(in the rows, 128 means zero)
Each row has a class, written after it, and each block has its own classes.
[141 136 155 126 130 134 138 136 144 124 140 110 116 158 122 129 142 120
 111 159 108 119 143 121 118 126 130 122  76 131 144 144]  (58)
[100 103  97  96 189 165 223 138  89 159 127 120 132 138 100  98  98 123
 136  63 192  67 142 173 138  87 166 206 211 178 132 112]  (191)
[128 142 141 141 149 135 167 122 143 132 134 113 126 152 143 123 126 123
 106 118 113 120 128 118 136 138 123 129 138 127 123 136]  (28)
[ 82 150  79 147 137  58  97 130  78 102  70 148 149 124 104 148  79 107
 158 106 132 176 100 117 102 139 137 181 197 133 186 147]  (174)
[148 139 126 146 141 138 152 121 136 125 120 137 119 133 134 123 119 125
 134 128 141 111 119 136 135 139 133 138 120 127 127 121]  (174)
[117 131 126 122 129 145 141 134 109 123 126 125 118 150 135 128 123 132
 117 131 132 124 127 125 125 130 128 144 134 127 129 133]  (144)
[115 133 107 151  94 162 203 151 121  79  90 155 106 169 127 194  92 120
 129 197 150 158 128  48 105  97 183 160  85 143 146 101]  (212)
[135 131 110 125  90 163 137 143 112 152 108 172 120  75 126 149 160 173
 133  78 178 151 123  99  88 178  79  71 152 148 118 126]  (146)
[120 122 136 118 132 143 141 125 135 131 131 111 135 142 122 121 129 117
 113 155 118 108 143 123 127 132 125 144  92 121 142 145]  (205)
[132 132 132 125 152 138 135 129 124 132 130 122 118 132 139 121 127 133
 120 125 125 128 117 128 134 132 119 146 142 130 116 132]  (28)
[128 128 117 119 135 154 133 128 113 120 125 130 115 132 118 127 118 122
 122 138 133 136 123 119 131 138 115 138 114 117 121 140]  (205)
[148 130 150 130 111 120 141 125 134 120 129 107 137 115 111 131 128 127
 133 167 114 130 150 117 138 128 131 113 116 125 142 149]  (165)
[145 130 137 134 107 137 149 128 148 110 120 119 133 136 116 134 115 112
 134 152 113 146 125 112 139 118 131 142 124 111 139 134]  (191)
[137  49 134  88 115  80  94 138 132 178 115 165 145 160  98  71 173 153
  73 175 135  85 140 145 111 161 115 113  70 139 132 128]  (144)
[154 139 119 159 113 116 138 118 133 120 112 138 139 129 121 137 117 125
 138 146 128 137 119 116 134 150 130 131 129 116 145 123]  (174)
[118 135 128 123 128 146 139 131 103 127 123 122 112 134 128 131 120 122
 123 141 127 140 124 118 126 135 121 144 125 131 122 131]  (212)
[126 139 119 128 126 146 144 132 116 129 119 119 120 143 119 132 122 133
 121 139 120 138 128 113 116 125 121 131 110 128 138 142]  (58)
[155 128 142 135 123 139 143 118 142 117 149 108 130 139 116 112 123 115
 126 144 111 105 132 132 149 136 129 130 121 118 132 128]  (84)
[143 122 133 120 146 161 120 119 135 111 123 119 110 132 125 106 113 121
 117 130 123 104 113 141 135 129 127 152 122 131 119 138]  (146)
[129 128 123 121 134 127 140 131 116 128 109 122 118 136 122 128 115 130
 129 142 124 138 130 122 132 128 124 143 125 124 124 143]  (165)
[217 106 117 155 185 120  94 118 141  84 118 117 107 150 130 149 101 109
 161 123 104 111 114 167 199  86 130 180 190 125  74 120]  (165)
[ 91 145 110 143  93 124  87 113 154 130 176  80 184 142 162  92 119 137
 109 130  70 119 168 108 106 148 134 154 177 107 193 113]  (122)
[113 174  77 178  66 148 220 161  80  80 128 171 143 121 106 145 110 140
 200 148 135 183 116  68 156  98 187 185 157 126 128  91]  (84)
[149 130 136 146 125 125 147 134 135 111 123 129 120 145 135 123 122 133
 126 136 117 120 144 115 126 151 133 147 142 135 140 137]  (144)
[147 127 147 132 128 118 110 132 123 126 147 120 133 124 133 128 136 134
 138 138 126 115 144 135 122 130 139 138 153 140 141 127]  (144)
[127 117 113 126 134 165 146 121 123 118 124 130 117 130 118 112 120 124
 128 125 143 120 125 132 142 150 111 143 119 124 121 138]  (205)
[130 134 124 128 135 133 143 129 114 123 119 122 119 133 125 129 119 131
 131 136 129 137 131 122 134 129 128 138 132 126 121 144]  (165)
[ 99 102 122  92  83  87  71 154 169 117  91 159 161 118 109 120 140 135
  99 186 110 117 151 128  90 151 128 130  20 115 187 135]  (205)
[ 89 108  98 117 105 131 187 125 149 187  88 161 114 169 116 125  85 138
 133  99 199 151 134  86   4 127 142 165 160 157 215 121]  (146)
[126 133 114 129 137 144 139 127 109 131 117 116 121 143 115 121 115 131
 124 132 123 136 126 121 116 132 116 136 121 133 134 145]  (58)
[142 131 135 136 133 126 120 116 133 120 122 116 131 125 123 123 111 113
 129 133 113 117 127 147 142 136 133 156 134 132 136 134]  (212)
[107  48  36 165 115 112  69 130 118 155 101 196 192 136 176 157 157 206
 100 106 189 151 155  95  41 137 101 112 212 128 125 117]  (174)
[157 140 155 145 149 157 167 117 126 116 155 101 111 148 131 129 123 111
 126 113 126 105 135 141 163 130 170 147 149 150 123 132]  (165)
[139 134 134 128 127 147 137 118 124 108 137 102 131 158 120 115 116 117
 116 161 115 117 133 121 134 145 126 151 123 122 144 147]  (144)
[127 129 147 135 141 125 155 120 130 121 134 105 136 163 126 121 124 110
 131 130 109 101 133 126 154 126 143 138 129 140 132 127]  (144)
[145 110 136 130 124 128 124 122 155 116 135 141 123 139 118 121 133 129
 130 152 131 117 121 118 142 127 136 137 106 115 130 123]  (146)
[ 85 135  90  77 112 138 145 133 167  98  64 142 135 172 102 142 100 107
  94 125 134 150 123 101  99 157  60  91  38  86 157 169]  (121)
[159 166 102 186 122 101 232 136 147 122  88 164 121 149 122 169  96 123
 156 103 135 128 130  73 142 130 173 122 150 138 131 102]  (121)
[217  20 140 108 125 103  86 153 160 111  95 174  49 140 134 135 117 156
  96 193 120 129 135  73 132 132 125 144 148 130 113  87]  (191)
[140 132 128 144 141 150 150 127 132 117 125 134 116 137 122 122 113 122
 127 120 147 126 124 125 124 138 131 145 121 138 129 138]  (122)
[123 139 115 124 137 149 138 132 119 121 118 125 120 127 129 120 116 123
 129 127 132 133 114 127 129 126 124 145 136 122 114 130]  (191)
[146 118 138 111 191 135 217 166  99 137 143 143  56 170 145  89 125 131
 140 134 122  42 143 108 173  62 180 156 158 186  65  50]  (144)
[120 134 130 129 125 143 139 132 102 121 131 127 118 137 135 125 124 135
 119 126 133 129 128 126 127 134 129 137 145 126 127 138]  (144)
[122 129 125 130 134 138 135 131 127 121 122 121 125 134 127 121 116 130
 123 136 122 121 128 127 126 131 127 149 124 119 125 131]  (146)
[118 144 121 126 140 147 146 133 111 129 122 112 116 150 120 126 119 126
 123 126 122 135 127 124 115 126 120 145 119 133 139 147]  (58)
[132 135 130 131 142 141 140 128 128 122 124 124 123 135 136 123 121 131
 114 132 122 136 119 121 127 136 119 142 136 127 122 140]  (28)
[167 140 186 120 148 165 167 115 192  68 242  65 151 185 109  83 154  69
 122  91  99  83 188 188 213 179 137 124 115 120 145 147]  (121)
[145 138 127 143 130 148 158 119 118 111 131 118 133 119 111 122 119 118
 142 119 130 108 118 136 156 131 133 142 142 132 125 136]  (84)
[136 143 118 133 143 140 133 124 103 125 115 130 125 131 126 117 120 124
 128 144 130 132 112 126 126 136 117 140 119 125 116 138]  (174)
[142 139 146 128 129 133 157 121 151 124 119 103 129 149 116 116 113 104
 139 144 103 116 128 111 124 131 120 139  99 132 143 139]  (84)
[116 176 144 131 198 135 101 129  97  91 139  80  94 143 136 115 100  86
 121 127  94  94  93 185 194 133 143 192 100 112  98 134]  (122)
[118 120 115 127 134 143 135 130 109 130 124 126 122 135 122 116 116 131
 124 126 137 130 121 119 133 132 118 149 136 129 126 128]  (122)
[175 123  77 162 112 157  90 128  89  99  64 161 145  88 107 113 102 152
 127 145 129 170  94 137 105 162  87 139 116 119  79 178]  (84)
[125 130 129 124 138 140 130 128 115 122 124 118 116 136 131 127 120 121
 123 145 120 130 131 121 128 134 118 152 125 130 122 135]  (212)
[142 134 124 152 129 147 146 117 119 117 136 111 116 138 134 118 119 127
 132 133 122 123 122 115 134 145 113 138 153 117 119 136]  (84)
[126 145 137 145 135 137 155 116 119 133 136 106 127 144 117 126 123 118
 131 137 128 120 121 112 127 150 141 149 133 134 141 135]  (146)
[135 135 116 127 123 141 132 126 114 119 122 123 129 124 127 128 123 128
 137 130 127 132 126 115 133 135 126 134 137 127 122 141]  (121)
[ 44 138 176  70 178 165 115  90 110 134 225  76 121  93 122  84 142 103
 151  53 177  88 119 175 186 130 131 111 144 130 150 137]  (122)
[152 135 136 132 124 136 133 123 144 118 136 110 135 127 134 128 131 123
 144 148 114 115 143 111 131 126 132 127 124 130 130 137]  (121)
[152 115 129 146 115 118 145 127 132 119 117 123 128 125 119 143 123 135
 145 143 129 136 142 113 147 142 129 123 143 129 132 126]  (165)
[ 90 127 146  82 166 134 197 145 121 182 182 145 174 115 135 169 149 150
  85  50 175  66 179 122 135  81 215  94 147 162 157  84]  (174)
[120 180 118  98 167 207 132 140 126  67 107 121  96 111 148 167 114 101
 154  74 127 123 105 137 143  88  94 175 139 135 113 167]  (205)
[130 199 189 171  96 123 137 104 104  73 138 133 114  97  99 179 133  69
 119 126 139 168  88 120 132 122 166  70 129 136 157 194]  (212)
[164 119 127 138 133 140 150 117 146 113 108 127 111 167 112 122 115 108
 110 176 118 120 122 114 137 146 109 141  90 123 117 139]  (212)
[131 133 130 124 140 138 142 123 127 121 130 123 114 160 125 117 130 118
 134 137 141 111 122 119 121 141 116 134 127 142 133 132]  (144)
[124 122 109 125 135 136 142 112 119 143 111 129 133 133 109 123 115 121
 116 123 137 119 123 108 118 148 115 125 135 133 142 141]  (205)
[134 130 135 144 145 126 160 129 128 142 135 129 109 171 123 141 140 123
 127 121 136 118 121 124 136 123 146 137 116 138 133 122]  (58)
[151  87 103 108 109 117  31  99 197 127 151 126 216  77 142 112 132 173
 131 195 124  88 169 123 103 117 135 124  98 101 177 114]  (174)
[ 65 169 151 186 172 141 196 113 135 127 140 124 104 199 187 132 120 106
  69  37 157 118 139 140  79 155 138  66 143 127 120 168]  (144)
[155 186 180 155 148 116 171  99 157 117 183  87  93 180 111 111 117  71
 104 142 138 121 135 107  93 190 164 152 165 136 210 173]  (191)
[139 146 147 136 122 144 159 125 121 116 135 129 116 144 120 128 125 118
 117 121 136 117 121 129 138 147 148 128 125 138 140 137]  (144)
[102 168 112 121 211 130 110 106 135 114 189 157  95 151 138  78 125  98
 177  40 172 142 114 134 105 125 127 155 193 139 126 155]  (205)

A new block, with new classes.
[158 184 149 131 113 142 102 148 153  81 125 101 161 149 130 136 136  80
 177 148 156 158 106 155 101 189 136 147 143 104 155 127]  (176)
[125 166 140 178 142 159 117 101 163 128 155 105 131 120 131 124 108 112
 103 107 152 123 137 116 112 118 131 114 155 110 153 149]  (176)
[139 184 156 128 118 132 110 148 145  95 136 125 164 136 124 140 122  83
 193 150 156 151 104 154 119 157 131 149 143  92 142 124]  (65)
[ 74 122 123 134  85 136 165 232 134 134  63 130 176 139 100 101 115  51
 234 128 144 152 110 144  79 114 122 129 176 139 138 104]  (171)
[133 170 149 158 163 173 115  88 143 124 173  86 134 110 126 141 115 129
  80 107 147 136 136 119 106 105 116 134 147 108 166 162]  (176)
[130 163  68 142  97 132 132 145 157 151 101 137 120 153 127  66 106  49
 191 149 150  92 120  93 132 119 150  99 149 154 127 156]  (8)
[156 151 100 147 106 140 147 113 151 113 113 151 136 124 128  54 138  30
 166 143 152  87 129  93 118 129 142 131 152 133 149 192]  (187)
[129 172 139 152 139 178  93  86 147 117 151 109 138 118 127 126 118 120
  97 118 150 126 135 106 112 112 119 123 154  93 148 160]  (187)
[136 153 112  90  87 181 139 132  21 122  80 117 192 144 121  83 160  68
 160 118 128 118 121 136 223 129  73 160  96 102 134  84]  (187)
[145 128 149 134  54  85 116  75 163 108 128 198 124 144 125  82 155  85
 185 156 163 149 120 152 111  95 124  87 127 140 113 119]  (171)
[143 124 185 149 103 117 178 120 142 106  89 149 119 133 159  97 119  38
 230 111 114 159  60 151 119 218 110  76 163  81 159 103]  (27)
[124 105 144 105  76  77 130 113 184 116 139 197 117 137 141 100 155  65
 156 115 138 151 107 148  74 132 117 117 119 129 115 156]  (32)
[ 75 132 173 175 128 167 162 191  64 127  59 132 220 126 122  99 150  96
 249 123 135  89 127 128 132 141 112 144 217 146 146 136]  (27)
[151 180 168 151 125 134  98 127 131  89 134 108 151 126 133 141 134  99
 178 148 152 152 107 166 104 158 134 146 146  99 149 128]  (27)
[122 192 147 111 113 117  95 121   4 144 114 120 195 128 122 112 140 131
 142 144 177 149 100 127 142 144  81 177 124 118 149 117]  (187)
[136 119 135 157  71 120 152 102  45 107 106 108 149 162 181  56 129 125
 209 146 139 131 132 105 138  78  67 122 138 157 182 119]  (176)
[124 165 145 154 146 182 105  89 159 133 173 124 118 108 123 130 120 115
 117 100 148 119 137 116 112 100 123 119 152 119 162 161]  (32)
[151 163  97 126 134 175 159 117 122 140  96 101 145 126 105  93 126  43
 112 140 115 101 137 108 120 101 153 139 128 132 154 184]  (160)
[135  85 115 113  89  91 148  95 149 110 118 151 125 123 115 105 156 101
 179 161 122 152 136 156  78  91 114 133 145 125 131 186]  (44)
[136 176 143 155 153 168 113  95 172 126 154  98 137 111 116 133 104 106
 104 113 129 124 129 102 118 105 118 125 157 110 143 161]  (119)
[134  66 127  76 122  79 138 192 129  95 127 151 190 108 186 130 147  67
 174  99 140 136 110 148 213 103 152 175 125 171 128 126]  (8)
[135 172 146 164 148 160 120 100 173 122 163 104 125 106 131 127 102 112
 108 113 143 125 139 108 121  96 119 119 150 118 155 147]  (119)
[127 107 131 107  66  56 129 105 133 115 137 216 118 126 128  91 169  79
 124 136 169 136 138 159  74 129 124 146 102 118 100 152]  (187)
[169 182 158 143 120 132 121 141 160 100 127 105 172 140 117 141 125  74
 172 144 135 162  94 149 111 170 130 148 147 100 126 118]  (119)
[ 99 136  62 166  66 169 151 160  85 127  69 158 133 155 109  49 148  62
 232 133 158 130 137 137  58 105  95 134 170 116 168 185]  (176)
[120 117 137  84  84 142 161 168 108 117  13 131 201 181 128 127 139  86
 192 172 100 118 105 144 136 227 170 111 151 101 114 107]  (65)
[147 193 169 124 124 135 108 146 133  88 135 122 167 144 124 132 130  85
 176 157 163 158 100 154 116 154 131 150 147  83 129 113]  (65)
[154 169 171 135 112 129 102 125 143  87 134 117 156 132 118 137 130  88
 180 147 152 161 124 147 100 164 126 155 148  95 154 120]  (197)
[157 116 130 146  84  85 106  72 146  92 131 155 136 135 112  82 171  81
 137 163 159 152 119 153  60  92 120 120 137 130 122 144]  (176)
[130 163 143 158 141 168 121  83 154 125 166 138 124 113 131 132 108 121
 129 116 153 125 142 124 131 106 127 120 141  94 165 148]  (65)
[102 209 127 131 126 122 197 117 112 132 148 130 136  81  88 116 176  47
 153 152 179  99 145 205 112 181  78 188 114  93 138 157]  (74)
[142 117 144 132  71  42  89 101 143 110 111 162 131 144 127  75 156 110
 151 167 156 163 117 148  96 101 122 111 123 139 102 109]  (44)
[178 160  92 119 127 134 132  79 127 149 118 139 133 113  94  77 119  35
 116 145 143 105 120  89 136 137 157 144 120 133 164 170]  (197)
[110 112 133 155  83  95 109 102 112 140 128 197 159 122 129  97 178  79
 168 125 152 127  94 174 112  79 100 111 118 153 102 136]  (27)
[119 150 147 105  73 159  78 127  58  98  85  85 164 155 166  83 155 103
 176 163 141 113 103 126 153  76 113  90 126 168 155 106]  (32)
[164 167 103 126 116 160 133  66 143 147 106 121 128 131  99  87 132  40
 130 163 137  97 107 113  96 172 151 119 133 135 171 169]  (74)
[151 188 112 119 121 153 142 100 106 147 123 138 145 119  85  75 140  49
 138 147 159 100 120 114 137 102 128 144 125 144 137 161]  (171)
[160 164 177 133 112 142 108 127 149  80 126 118 156 135 122 141 132  89
 189 147 148 167 123 150 106 176 139 144 154  91 163 115]  (197)
[ 95  97  98 162  89 151 144 111 132 157  78 191 134 140 125 127  96 116
 215 132 147 128 103 131 116 133 158  64 218 102 116 151]  (171)
[134 134 163 160  68  69 108 105 187  96 129 193 155 136 135  73 166  57
 184 138 165 138 135 150  75 108 117 134 134 136 125 138]  (27)
[157 144 112 131  96 142 155 108 139 138  97 127 161 130 105  73 132  33
 168 147 118  85 125 102 139 116 128 123 127 164 151 144]  (119)
[140  92 151 144  64  89 129 111 157 107 104 167 137 161 136  77 180  56
 114 130 133 140 120 173  63  97 130 123 114 108  67 130]  (44)
[145 200 158 138 122 142 117 145 134  95 119 100 159 137 112 144 130  80
 175 152 142 167 114 164 106 152 134 146 150  85 135 133]  (160)
[124 143 146 166 145 163 107 105 165 129 163 123 121 116 152 127 113 124
 111  99 150 118 144 120 123  95 126 125 151 118 149 154]  (44)
[126 175 141 156 147 159 125 100 139 125 153 123 126 114 139 126 115 116
 122 121 150 127 150 119 124  90 123 127 148 120 160 162]  (160)
[121 178 129 107  93 164 142 169  39 117  28  93 217 137 123 132 142  51
 195 194 171  97 131 172 111 191 166 162 157 125 180  99]  (160)
[147 193 170 140 125 141  91 150 138  93 127  85 159 134 122 141 131  92
 185 150 153 159 102 162 111 168 122 150 152  95 145 119]  (44)
[123 158 133 162 148 163 122  99 151 129 167 118 130 115 144 136 114 133
 105 103 156 132 142 122 119 113 123 125 149 117 167 165]  (176)
[127 159 142 156 146 149 104  98 155 126 157 126 120 114 144 126 117 122
 124 100 155 121 142 117 133 120 130 125 150 116 151 157]  (8)
[163 148 138 115 113 156 142  98 100 120  54 119 158 166 139  57 122  95
 148 141 132 179 104  81 127 166 111 105 155 103 182 101]  (197)
[149 193 168 131 115 147 104 142 138  97 127 113 153 143 119 126 141  88
 181 144 151 162 100 152 104 168 134 134 152 100 140 125]  (32)
[119 154 141 121 162 227 152 120  31 143  78  70 162 118  54  71 126  56
 160 112  92 105  93  83 118 115  53 144 157 104 184 123]  (65)
[ 51  64  91 157 110 168 175 197 116 162  91 156 142 127 126 176  90 109
 206  81 115  92 120 159 109 151 123 133 181 104 104 124]  (171)
[149 178 149 149 118 137 111 141 135  93 128  94 153 133 120 140 131  90
 178 146 152 156 107 163 102 179 132 140 146 102 158 124]  (176)
[142 105 130 133  82  67 139 118 168 119 138 174 117 142 131 109 147  86
 149 145 130 139 106 157  80 119 111 111 106 147  85 112]  (119)
[121 131 105 139 175 175 121 123  78 149  83  94 201 103 107 119 135  62
 107 170 177  88  76 126  83  95 164 136 228 132 120 159]  (44)
[155 167 138 128  81 233 159  89  70 151 100 117 165 201 108 102 144  78
 173 144  99 146  79 135 121  75  95  86 135 111  96 140]  (171)
[138 154 142 155 159 162 107  87 156 130 169 115 124 106 138 133 116 111
 101  92 150 127 133 118 131 102 130 130 148 111 151 162]  (8)
[180 109 153 137  94  79 116  70 173 103 152 175 142 124 123  89 179  76
 157 146 148 172 116 159  75  95 119 143 117 144 146 167]  (44)
[171 145  84 139 111 151 171  82 140 138 131 133 132 122  96  84 134  43
 135 138 135  95 153 119 115 128 140 156 120 130 169 186]  (176)
[141  72 123 112  73 106 113 115 155 118 119 215 125 145 131  76 153  61
 172  99 130 146 103 131 130 105 129 103 134 134 108 116]  (32)
[161 157  87 126 129 176 148  77 121 142 133 132 123 121  89  91 154  50
 104 141 138  95 132 136 119 125 136 156 117 119 139 175]  (74)
[154 180 154 146 118 141 123 140 148  80 139  91 154 141 131 140 131  84
 186 157 155 145 113 160  99 170 128 143 155 105 149 125]  (176)
[132 162 144 163 149 171 115  76 150 130 169 103 131  98 114 137 118 123
  95 118 145 131 137 117  98 102 116 122 145 105 163 164]  (187)
[145 133 138 128  86  80 111  93 131 107 127 168 130 130 116  85 172 107
 142 143 141 167 115 150  90  94  90 125 109 135 116 143]  (119)
[167 165 140 131 121 133 117 136 165 100 139 121 149 141 128 142 124  79
 187 137 152 168 112 154 113 164 145 151 153  95 140 130]  (8)
[112 201 164 170 142 173 114 136  95 127 114 108 204 131 132 138 178  77
 186 133 164 113  60 182 145 163  95 112 165 120 101 122]  (8)
[134 164 155 170 161 176 101  75 147 138 170 102 124  98 136 135 112 117
  95  99 155 122 130 124 110 109 117 131 148 108 177 156]  (44)
[131 159 143 169 150 162 104  94 164 118 164 111 111 109 150 130 115 123
 118  99 155 120 146 121 131 109 133 119 153 110 157 155]  (8)
[127 194 126 156 134 129 102 151  61 112 113  85 143 142 169 100 130 136
 170 181 181 158  83 136  54 104 111 138 156 140 164 161]  (27)
[123 165 149 151 149 160 108 107 148 113 156 112 121 105 140 123 114 117
 125 119 154 110 147 104 130 117 121 127 147 127 172 147]  (197)
[125 164 141 166 141 155 127 100 151 120 161 103 135 117 139 122 119 112
 115 116 151 122 136 120 116 102 121 121 153 121 155 168]  (176)
[112 114 147 132  87  75 132  93 179 113 152 194 127 131 125 133 149  92
 158 156 157 139 113 179  65 120 114 107 131 102  94 125]  (65)
